Here is a tiny trained network, its code and every weight. The questions are about switching its units off for an input and a target symbol, where a switched-off unit gives its printed mean instead of its output.

import numpy as np


def w(rows, s, z=0):
    codes = np.array(rows[::2]) - 128.0
    scale = np.full(codes.shape[1], s)
    scale[-1] = z or s
    return codes * scale


def norm(h):
    return h / np.sqrt((h * h).mean(-1, keepdims=True) + 1e-5)


def f(y):
    return y / 2 * (1 + np.tanh(0.7978845608 * (y + 0.044715 * y**3)))


def softmax(a):
    e = np.exp(a - a.max(-1, keepdims=True))
    return e / e.sum(-1, keepdims=True)


def log_softmax(a):
    a = a - a.max(-1, keepdims=True)
    return a - np.log(np.exp(a).sum(-1, keepdims=True))


def net(x, mask):
    ids = ['βεηθλξφ'.index(c) for c in x.split()]
    T = len(ids)
    res = E[ids] + P[:T]
    u = 0
    for l in range(2):
        r = norm(res)
        for j in range(3):
            rows = slice(2 * j, 2 * j + 2)
            q, k, v = (r @ M[l][rows].T for M in (Q, K, V))
            z = softmax(np.where(np.tri(T) > 0, q @ k.T / 2**0.5, -1e9)) @ v
            o = O[l][rows]
            res = res + np.where(mask[u + j], z, o[:, -1]) @ o[:, :-1]
        u += 3
        y = f(norm(res) @ A[l][:, :-1].T + A[l][:, -1])
        res = res + np.where(mask[u : u + 16], y, B[l][:, -1]) @ B[l][:, :-1]
        u += 16
    return log_softmax(norm(res)[-1] @ U[:, :-1].T + U[:, -1])


Q, K, V, O, A, B = {}, {}, {}, {}, {}, {}
E = w([
[191,37,143,15],'β',
[81,143,216,114],'ε',
[176,31,96,190],'η',
[165,55,95,131],'θ',
[250,36,168,128],'λ',
[183,169,163,162],'ξ',
[94,86,117,139],'φ',
],0.02)
P = w([
[57,101,65,172],'0',
[114,1,152,193],'1',
[116,36,152,168],'2',
[119,67,154,148],'3',
[126,94,155,127],'4',
[129,110,161,116],'5',
[139,126,156,98],'6',
[127,121,174,115],'7',
],0.008)
Q[0] = w([
[113,255,106,156],'L0H1',
[103,65,168,205],'L0H1',
[245,118,111,231],'L0H2',
[136,56,170,149],'L0H2',
[188,42,208,188],'L0H3',
[222,179,155,82],'L0H3',
],0.011)
K[0] = w([
[122,33,102,141],'L0H1',
[176,152,190,6],'L0H1',
[71,90,157,79],'L0H2',
[159,166,130,6],'L0H2',
[93,203,119,93],'L0H3',
[83,149,54,218],'L0H3',
],0.012)
V[0] = w([
[96,71,2,117],'L0H1',
[31,153,160,95],'L0H1',
[137,158,168,183],'L0H2',
[138,127,91,126],'L0H2',
[142,144,75,179],'L0H3',
[172,121,194,90],'L0H3',
],0.0091)
O[0] = w([
[142,140,72,76,1],'L0H1',
[42,29,227,178,59],'L0H1',
[178,47,102,218,106],'L0H2',
[113,147,155,96,115],'L0H2',
[91,254,150,135,116],'L0H3',
[167,31,202,88,160],'L0H3',
],0.0071,0.0052)
A[0] = w([
[144,177,144,134,153],'L0N1',
[144,87,104,110,181],'L0N2',
[2,2,74,94,114],'L0N3',
[101,96,98,128,43],'L0N4',
[35,196,83,106,69],'L0N5',
[193,219,244,186,47],'L0N6',
[151,198,74,176,169],'L0N7',
[121,41,79,75,214],'L0N8',
[98,152,130,254,210],'L0N9',
[164,74,184,75,107],'L0N10',
[180,122,65,173,34],'L0N11',
[192,192,100,191,155],'L0N12',
[179,200,61,144,110],'L0N13',
[44,153,220,108,45],'L0N14',
[15,148,209,116,4],'L0N15',
[137,77,43,206,111],'L0N16',
],0.009,0.0037)
B[0] = w([
[85,98,146,121,148],'L0N1',
[117,148,179,71,189],'L0N2',
[79,168,147,81,229],'L0N3',
[120,155,106,112,115],'L0N4',
[60,145,119,103,118],'L0N5',
[95,119,175,121,227],'L0N6',
[150,98,172,137,169],'L0N7',
[162,206,174,77,254],'L0N8',
[107,136,205,112,198],'L0N9',
[136,174,184,115,230],'L0N10',
[175,147,118,128,136],'L0N11',
[146,118,183,128,201],'L0N12',
[141,89,123,130,165],'L0N13',
[149,1,105,122,132],'L0N14',
[182,7,86,143,133],'L0N15',
[141,217,135,139,175],'L0N16',
],0.0077,0.0055)
Q[1] = w([
[88,168,7,162],'L1H1',
[181,138,225,96],'L1H1',
[144,188,168,132],'L1H2',
[101,124,197,124],'L1H2',
[85,53,155,85],'L1H3',
[130,157,219,97],'L1H3',
],0.016)
K[1] = w([
[134,185,248,156],'L1H1',
[96,105,38,113],'L1H1',
[186,111,169,95],'L1H2',
[166,150,70,120],'L1H2',
[129,134,25,230],'L1H3',
[165,210,171,164],'L1H3',
],0.015)
V[1] = w([
[226,177,1,102],'L1H1',
[219,45,205,160],'L1H1',
[98,235,196,203],'L1H2',
[104,88,204,37],'L1H2',
[154,191,182,203],'L1H3',
[117,164,93,94],'L1H3',
],0.0094)
O[1] = w([
[228,200,13,121,89],'L1H1',
[223,98,197,186,145],'L1H1',
[1,206,116,149,144],'L1H2',
[80,209,201,69,228],'L1H2',
[97,232,245,250,253],'L1H3',
[70,70,132,222,75],'L1H3',
],0.0059,0.0077)
A[1] = w([
[106,139,88,181,174],'L1N1',
[112,137,136,76,88],'L1N2',
[117,199,138,248,2],'L1N3',
[231,87,41,237,143],'L1N4',
[93,75,161,154,63],'L1N5',
[106,90,38,170,174],'L1N6',
[122,92,152,76,137],'L1N7',
[122,189,88,125,128],'L1N8',
[118,71,94,75,191],'L1N9',
[124,113,204,115,85],'L1N10',
[123,82,178,203,153],'L1N11',
[165,207,139,80,167],'L1N12',
[144,143,70,71,49],'L1N13',
[130,98,158,142,109],'L1N14',
[103,197,78,149,110],'L1N15',
[53,154,100,145,148],'L1N16',
],0.012,0.0045)
B[1] = w([
[122,116,161,166,120],'L1N1',
[141,177,156,130,143],'L1N2',
[140,213,65,121,167],'L1N3',
[31,37,130,168,144],'L1N4',
[116,134,100,149,149],'L1N5',
[110,77,161,91,121],'L1N6',
[103,118,152,167,172],'L1N7',
[104,121,80,184,136],'L1N8',
[92,141,91,92,136],'L1N9',
[106,119,132,89,241],'L1N10',
[124,108,48,124,214],'L1N11',
[129,255,115,143,255],'L1N12',
[140,153,97,96,128],'L1N13',
[118,116,113,109,153],'L1N14',
[136,123,110,163,130],'L1N15',
[175,137,153,168,133],'L1N16',
],0.0094,0.007)
U = w([
[151,128,146,8,32],'β',
[110,53,155,120,176],'ε',
[152,100,77,175,244],'η',
[135,120,60,99,254],'θ',
[232,87,133,118,45],'λ',
[133,165,182,207,74],'ξ',
[28,157,99,109,128],'φ',
],0.015,0.0041)

Each question gives the input, a string of symbols that net reads in full, and the target symbol t.
The units are the heads (2 rows each of Q, K, V and O) and the neurons (one row each of A and B). Each row of codes is followed by its name. A weight is (code - 128) times the scale printed after its matrix; where a second scale follows, it is the last column's (O, A, B and U).
mask holds one flag per unit, layer by layer, with each layer's heads first. A switched-off unit (its flag False) gives its mean, the last column of its rows in O or B, instead of its output. The means were averaged over made-up inputs and are rounded, as every weight is.
A unit's drop is (log p(t) with every unit on - log p(t) with that unit switched off) / (log p(t) with every unit on - log p(t) with every unit switched off).
The circuit of an input: a set's keep is (log p(t) with only the set's units on - log p(t) with every unit switched off) / (log p(t) with every unit on - log p(t) with every unit switched off). Starting from the 12 units with the biggest drops (on a tie, the unit counted first), units are removed one at a time, each time the one whose removal leaves the highest keep (on an exact tie, the one counted first), for as long as the keep stays at least 0.8.
units of the circuit, in order: the units of the circuit, biggest drop first
unit that matters most: the unit with the biggest drop
top k neurons: the k neurons with the biggest drops, biggest first
which heads matter: for each layer, one digit per head in row order, 1 if its drop is at least 0.15 and else 0, layers parted by /
input ε ξ ξ ξ ε θ θ θ, target ε: units of the circuit, in order : (L0H1; L1N12)
input η ε φ ξ φ ε θ, target η: which heads matter : 100 / 110
input η ε ε η, target η: units of the circuit, in order : (L0H1; L1H1; L1N11)
input θ η φ θ, target θ: units of the circuit, in order : (L0H1; L1H1)
input ξ β λ ε, target ε: units of the circuit, in order : (L0N14; L0N15)
input λ ξ θ λ β φ η, target λ: units of the circuit, in order : (L0H3; L1H3)
input θ β ε ε ξ φ, target θ: units of the circuit, in order : (L0H1; L1H1; L0H3; L1H3)
input ε ξ θ φ η, target ε: units of the circuit, in order : (L1N12; L0H1)
input η θ η, target η: top 2 neurons : (L1N4; L0N16)
input β θ ε λ λ ξ β η, target β: which heads matter : 011 / 000
input φ λ ξ λ ξ λ ε θ, target φ: units of the circuit, in order : (L1H1; L0H1; L0H3)
input ε ε θ θ, target ε: unit that matters most : L0H1
input φ ε φ φ ξ, target φ: units of the circuit, in order : (L1H1; L1H2)
input φ φ θ, target θ: unit that matters most : L0H1
input φ ε η, target ε: top 2 neurons : (L1N12; L1N3)
input ε θ β, target ε: which heads matter : 100 / 100
input φ ξ λ ε λ, target ε: top 3 neurons : (L1N12; L0N3; L0N9)
input β η β ξ ε φ, target ε: units of the circuit, in order : (L0H1; L1N12)
input η ξ φ ε φ η φ, target ε: which heads matter : 100 / 010
input λ β ξ λ β ξ β η, target λ: unit that matters most : L0H3
input φ φ β θ, target φ: which heads matter : 000 / 100
input λ φ λ θ, target λ: units of the circuit, in order : (L0H1; L1H1)
input ε θ φ ξ θ ξ ξ, target ε: which heads matter : 000 / 100
input ξ η φ ξ ε, target ε: top 2 neurons : (L0N14; L1N12)
